Here is a tiny trained network, its code and every weight. The questions are about switching its units off for an input and a class, where a switched-off unit gives its printed mean instead of its output.

import numpy as np


def w(rows, s, z=0):
    codes = np.array(rows[::2]) - 128.0
    scale = np.full(codes.shape[1], s)
    scale[-1] = z or s
    return codes * scale


def f(y):
    return y / 2 * (1 + np.tanh(0.7978845608 * (y + 0.044715 * y**3)))


def log_softmax(a):
    a = a - a.max(-1, keepdims=True)
    return a - np.log(np.exp(a).sum(-1, keepdims=True))


def net(x, mask):
    res = np.array(x, float).reshape(1, 7) / 4 @ E
    y = f(res @ A[0][:, :-1].T + A[0][:, -1])
    res = res + np.where(mask, y, B[0][:, -1]) @ B[0][:, :-1]
    return log_softmax(res[-1] @ U[:, :-1].T + U[:, -1])


A, B = {}, {}
E = w([
[115,208,120,91,202,77,232,20],'x0',
[164,111,183,66,48,86,199,160],'x1',
[243,194,184,145,103,187,101,160],'x2',
[134,200,89,2,102,197,192,180],'x3',
[154,119,193,111,80,167,119,29],'x4',
[233,69,110,160,190,143,27,123],'x5',
[49,198,179,131,99,112,86,202],'x6',
],0.0085)
A[0] = w([
[191,92,154,181,123,163,62,82,187],'n1',
[58,136,124,61,72,169,101,155,255],'n2',
[114,65,121,114,212,29,153,64,185],'n3',
[132,84,121,117,104,111,116,244,108],'n4',
[115,90,119,162,108,135,95,189,166],'n5',
[182,89,157,120,30,192,115,214,200],'n6',
[65,179,78,154,228,178,59,171,144],'n7',
[142,126,98,55,217,167,198,145,152],'n8',
[199,78,139,151,116,140,92,104,102],'n9',
[139,222,86,164,185,154,97,156,90],'n10',
[185,73,180,166,149,173,83,184,121],'n11',
[167,136,108,86,158,137,114,155,151],'n12',
[94,162,164,118,171,124,87,59,184],'n13',
[104,80,143,179,147,61,198,110,229],'n14',
],0.011,0.0059)
B[0] = w([
[105,157,201,165,132,165,29,136,234],'n1',
[96,182,178,135,156,161,123,188,216],'n2',
[46,93,73,128,217,144,187,152,206],'n3',
[158,119,210,159,179,58,196,90,189],'n4',
[62,80,100,213,255,71,178,132,185],'n5',
[135,111,173,161,117,76,186,149,252],'n6',
[130,105,31,136,80,240,46,189,197],'n7',
[147,123,98,23,113,138,156,125,201],'n8',
[199,108,195,149,172,118,16,63,196],'n9',
[147,139,93,175,86,153,16,201,170],'n10',
[215,161,184,168,230,110,85,92,215],'n11',
[191,30,53,137,135,83,93,81,166],'n12',
[101,112,132,132,133,87,130,175,173],'n13',
[90,74,165,148,129,197,143,243,186],'n14',
],0.0078,0.016)
U = w([
[192,83,56,69,203,144,183,37,47],'0',
[216,213,93,178,102,122,91,161,89],'1',
[108,199,239,79,1,103,197,162,240],'2',
[132,129,94,196,65,82,141,42,3],'3',
[201,105,229,200,224,87,116,56,86],'4',
[89,89,122,186,188,191,118,174,194],'5',
[115,127,177,161,184,45,251,169,158],'6',
],0.0092,0.0043)

Each question gives the input, the list of numbers given to net, and the class t.
The units are the neurons (one row each of A and B). Each row of codes is followed by its name. A weight is (code - 128) times the scale printed after its matrix; where a second scale follows, it is the last column's (A, B and U).
mask holds one flag per neuron, in row order. A switched-off neuron (its flag False) gives its mean, the last column of its row in B, instead of its output. The means were averaged over made-up inputs and are rounded, as every weight is.
A unit's drop is (log p(t) with every unit on - log p(t) with that unit switched off) / (log p(t) with every unit on - log p(t) with every unit switched off).
The circuit of an input: a set's keep is (log p(t) with only the set's units on - log p(t) with every unit switched off) / (log p(t) with every unit on - log p(t) with every unit switched off). Starting from the 12 units with the biggest drops (on a tie, the unit counted first), units are removed one at a time, each time the one whose removal leaves the highest keep (on an exact tie, the one counted first), for as long as the keep stays at least 0.8.
circuit, biggest first: the units of the circuit, biggest drop first
most important unit: the unit with the biggest drop
k most important neurons: the k neurons with the biggest drops, biggest first
drop when u is switched off: that unit's drop, to one decimal
input [-8,0,-2,0,-5,-2,7], class 6: circuit, biggest first -> n4
input [3,-8,3,-2,2,-7,2], class 1: circuit, biggest first -> n3, n5, n10
input [0,-5,-6,-7,6,2,-7], class 5: 2 most important neurons -> n3, n14
input [-3,1,-5,-3,2,-4,6], class 6: circuit, biggest first -> n7, n1
input [-1,6,2,7,-8,-8,-4], class 2: 2 most important neurons -> n5, n3
input [-7,-1,-3,5,-2,-7,8], class 6: 2 most important neurons -> n5, n4
input [6,-8,2,8,1,-4,0], class 1: circuit, biggest first -> n10, n3
input [3,-2,7,-2,-6,-3,4], class 1: circuit, biggest first -> n3, n10
input [6,2,-4,6,5,-4,-4], class 0: 3 most important neurons -> n8, n6, n3
input [-7,-3,6,6,-7,-8,7], class 6: 2 most important neurons -> n4, n6
input [4,-2,2,3,-3,0,-1], class 0: 2 most important neurons -> n1, n8
input [3,-5,-6,8,0,3,0], class 0: 2 most important neurons -> n8, n1
input [-4,0,0,5,7,1,4], class 2: 2 most important neurons -> n3, n9
input [0,-1,1,-4,0,-1,1], class 5: most important unit -> n4
input [6,0,5,4,-8,-6,3], class 2: 4 most important neurons -> n11, n8, n9, n5
input [7,7,-8,3,-3,-5,7], class 2: 2 most important neurons -> n5, n11
input [8,-4,-4,1,-5,0,-6], class 0: drop when n1 is switched off -> 1.3
input [-7,-2,6,5,-5,1,8], class 4: drop when n11 is switched off -> 0.7
input [2,1,-5,-1,7,-8,6], class 2: drop when n7 is switched off -> 0.0
input [7,-8,8,-7,-2,4,2], class 5: circuit, biggest first -> n7
